Below is a small trained network, with its code and all its weights. Each question gives an input and a class and asks what happens when units are switched off, that is, made to give their printed mean instead of their output.

import numpy as np


def w(rows, s, z=0):
    codes = np.array(rows[::2]) - 128.0
    scale = np.full(codes.shape[1], s)
    scale[-1] = z or s
    return codes * scale


def f(y):
    return np.maximum(y, 0)


def log_softmax(a):
    a = a - a.max(-1, keepdims=True)
    return a - np.log(np.exp(a).sum(-1, keepdims=True))


def net(x, mask):
    res = np.array(x, float).reshape(1, 3) / 4 @ E
    y = f(res @ A[0][:, :-1].T + A[0][:, -1])
    res = res + np.where(mask, y, B[0][:, -1]) @ B[0][:, :-1]
    return log_softmax(res[-1] @ U[:, :-1].T + U[:, -1])


A, B = {}, {}
E = w([
[254,133,136],'x0',
[112,18,110],'x1',
[103,92,38],'x2',
],0.008)
A[0] = w([
[150,98,154,125],'neuron 0',
[139,43,98,122],'neuron 1',
[220,140,115,210],'neuron 2',
[148,79,2,183],'neuron 3',
[126,212,145,121],'neuron 4',
[80,51,157,199],'neuron 5',
[138,132,96,105],'neuron 6',
[191,187,135,253],'neuron 7',
[177,133,39,73],'neuron 8',
[139,139,166,109],'neuron 9',
[27,105,45,196],'neuron 10',
[127,131,122,90],'neuron 11',
[98,126,122,118],'neuron 12',
[38,170,64,194],'neuron 13',
],0.02,0.0051)
B[0] = w([
[153,118,119,154],'neuron 0',
[195,134,51,198],'neuron 1',
[132,198,145,221],'neuron 2',
[244,222,96,237],'neuron 3',
[208,131,114,187],'neuron 4',
[148,45,97,200],'neuron 5',
[137,141,148,142],'neuron 6',
[185,156,199,223],'neuron 7',
[125,221,172,174],'neuron 8',
[151,154,168,151],'neuron 9',
[59,185,86,249],'neuron 10',
[127,136,147,128],'neuron 11',
[110,132,104,150],'neuron 12',
[107,74,2,228],'neuron 13',
],0.032,0.013)
U = w([
[72,83,192,24],'0',
[172,131,125,100],'1',
[143,225,157,230],'2',
[105,79,189,3],'3',
[68,68,186,28],'4',
[183,93,50,178],'5',
[167,6,169,190],'6',
[2,128,69,45],'7',
],0.0099,0.0043)

Each question gives the input, the list of numbers given to net, and the class t.
The units are the neurons (one row each of A and B). Each row of codes is followed by its name. A weight is (code - 128) times the scale printed after its matrix; where a second scale follows, it is the last column's (A, B and U).
mask holds one flag per neuron, in row order. A switched-off neuron (its flag False) gives its mean, the last column of its row in B, instead of its output. The means were averaged over made-up inputs and are rounded, as every weight is.
A unit's drop is (log p(t) with every unit on - log p(t) with that unit switched off) / (log p(t) with every unit on - log p(t) with every unit switched off).
The circuit of an input: a set's keep is (log p(t) with only the set's units on - log p(t) with every unit switched off) / (log p(t) with every unit on - log p(t) with every unit switched off). Starting from the 12 units with the biggest drops (on a tie, the unit counted first), units are removed one at a time, each time the one whose removal leaves the highest keep (on an exact tie, the one counted first), for as long as the keep stays at least 0.8.
circuit, biggest first: the units of the circuit, biggest drop first
most important unit: the unit with the biggest drop
top k neurons: the k neurons with the biggest drops, biggest first
drop of u: that unit's drop, to one decimal
input [2,4,7], class 2: circuit, biggest first	neuron 8
input [-3,8,-8], class 6: circuit, biggest first	neuron 3; neuron 13; neuron 5
input [-5,-4,-1], class 7: circuit, biggest first	neuron 3; neuron 7
input [-5,3,-6], class 7: circuit, biggest first	neuron 3; neuron 7
input [-1,-1,1], class 7: top 3 neurons	neuron 3; neuron 1; neuron 4
input [3,7,-8], class 6: top 2 neurons	neuron 3; neuron 10
input [3,5,4], class 2: top 4 neurons	neuron 13; neuron 8; neuron 3; neuron 4
input [-2,-6,3], class 5: top 2 neurons	neuron 4; neuron 13
input [-8,-1,-7], class 5: top 2 neurons	neuron 4; neuron 5
input [-6,2,-8], class 5: top 3 neurons	neuron 10; neuron 7; neuron 5
input [-3,-5,3], class 7: top 2 neurons	neuron 3; neuron 1
input [2,2,6], class 2: top 3 neurons	neuron 8; neuron 3; neuron 13
input [-7,3,1], class 7: drop of neuron 10	0.9
input [8,8,8], class 2: drop of neuron 8	0.7
input [-1,5,-6], class 6: most important unit	neuron 3
input [-7,-7,-1], class 5: drop of neuron 4	2.4
